Here is a tiny trained network, its code and every weight. The questions are about switching its units off for an input and a class, where a switched-off unit gives its printed mean instead of its output.

import numpy as np


def w(rows, s, z=0):
    codes = np.array(rows[::2]) - 128.0
    scale = np.full(codes.shape[1], s)
    scale[-1] = z or s
    return codes * scale


def f(y):
    return np.maximum(y, 0)


def log_softmax(a):
    a = a - a.max(-1, keepdims=True)
    return a - np.log(np.exp(a).sum(-1, keepdims=True))


def net(x, mask):
    res = np.array(x, float).reshape(1, 3) / 4 @ E
    y = f(res @ A[0][:, :-1].T + A[0][:, -1])
    res = res + np.where(mask, y, B[0][:, -1]) @ B[0][:, :-1]
    return log_softmax(res[-1] @ U[:, :-1].T + U[:, -1])


A, B = {}, {}
E = w([
[183,122,139,61,146,57,227],'x0',
[132,103,1,132,149,164,172],'x1',
[235,147,139,141,221,150,104],'x2',
],0.0096)
A[0] = w([
[172,135,116,56,132,80,211,130],'N0',
[198,162,141,139,188,118,95,26],'N1',
[67,69,101,84,69,81,126,42],'N2',
[134,94,26,130,140,178,178,30],'N3',
[182,182,124,133,240,153,109,24],'N4',
[167,103,104,43,155,51,226,115],'N5',
[120,208,254,111,118,65,110,30],'N6',
[64,89,96,77,44,116,153,25],'N7',
[140,90,4,123,145,155,174,57],'N8',
[93,99,90,197,128,197,56,82],'N9',
[59,85,137,121,73,81,145,32],'N10',
[101,133,81,228,116,236,41,184],'N11',
[167,54,135,57,143,39,211,118],'N12',
[210,110,134,120,209,175,121,3],'N13',
[137,92,17,136,151,153,167,66],'N14',
],0.0077,0.0012)
B[0] = w([
[49,152,85,72,230,109,44,203],'N0',
[206,165,89,173,67,87,194,195],'N1',
[185,165,90,155,101,113,181,198],'N2',
[193,56,230,124,110,203,153,207],'N3',
[174,183,89,191,64,75,200,212],'N4',
[43,167,109,86,165,120,48,221],'N5',
[153,2,223,120,108,223,133,219],'N6',
[194,166,76,177,83,67,182,210],'N7',
[179,24,229,149,87,198,108,217],'N8',
[65,160,102,111,189,132,64,217],'N9',
[185,184,99,189,22,93,218,196],'N10',
[46,159,95,62,209,99,81,254],'N11',
[50,149,89,89,206,134,68,216],'N12',
[149,158,76,166,63,77,194,206],'N13',
[176,72,232,97,128,187,138,209],'N14',
],0.0067,0.0085)
U = w([
[43,172,61,79,193,106,35,138],'0',
[160,9,247,133,109,151,126,251],'1',
[169,202,18,210,80,78,213,5],'2',
],0.011,0.0011)

Each question gives the input, the list of numbers given to net, and the class t.
The units are the neurons (one row each of A and B). Each row of codes is followed by its name. A weight is (code - 128) times the scale printed after its matrix; where a second scale follows, it is the last column's (A, B and U).
mask holds one flag per neuron, in row order. A switched-off neuron (its flag False) gives its mean, the last column of its row in B, instead of its output. The means were averaged over made-up inputs and are rounded, as every weight is.
A unit's drop is (log p(t) with every unit on - log p(t) with that unit switched off) / (log p(t) with every unit on - log p(t) with every unit switched off).
The circuit of an input: a set's keep is (log p(t) with only the set's units on - log p(t) with every unit switched off) / (log p(t) with every unit on - log p(t) with every unit switched off). Starting from the 12 units with the biggest drops (on a tie, the unit counted first), units are removed one at a time, each time the one whose removal leaves the highest keep (on an exact tie, the one counted first), for as long as the keep stays at least 0.8.
circuit, biggest first: the units of the circuit, biggest drop first
most important unit: the unit with the biggest drop
k most important neurons: the k neurons with the biggest drops, biggest first
drop of u: that unit's drop, to one decimal
input [-6,7,2], class 1: 3 most important neurons : N8, N3, N14
input [3,-2,4], class 2: most important unit : N11
input [8,7,8], class 0: 2 most important neurons : N5, N0
input [-5,6,0], class 1: 3 most important neurons : N8, N3, N14
input [6,7,-7], class 1: 4 most important neurons : N8, N3, N14, N11
input [-6,-6,5], class 0: 3 most important neurons : N11, N8, N3
input [5,7,2], class 1: 2 most important neurons : N8, N3
input [7,-6,-1], class 0: 3 most important neurons : N12, N0, N5
input [-8,-8,7], class 0: 3 most important neurons : N11, N8, N9
input [-5,2,6], class 2: 2 most important neurons : N4, N13
input [2,3,-1], class 1: 3 most important neurons : N11, N9, N8
input [1,7,7], class 1: 2 most important neurons : N8, N14
input [2,8,7], class 1: 2 most important neurons : N8, N14
input [0,-5,-6], class 2: circuit, biggest first : N10
input [-2,-7,8], class 2: 2 most important neurons : N4, N1
input [6,-4,-6], class 0: 4 most important neurons : N12, N0, N5, N4
input [-2,-3,4], class 2: drop of N8 : 0.5
input [-1,-5,6], class 2: drop of N6 : -0.1
input [-8,-8,2], class 0: drop of N3 : 0.4
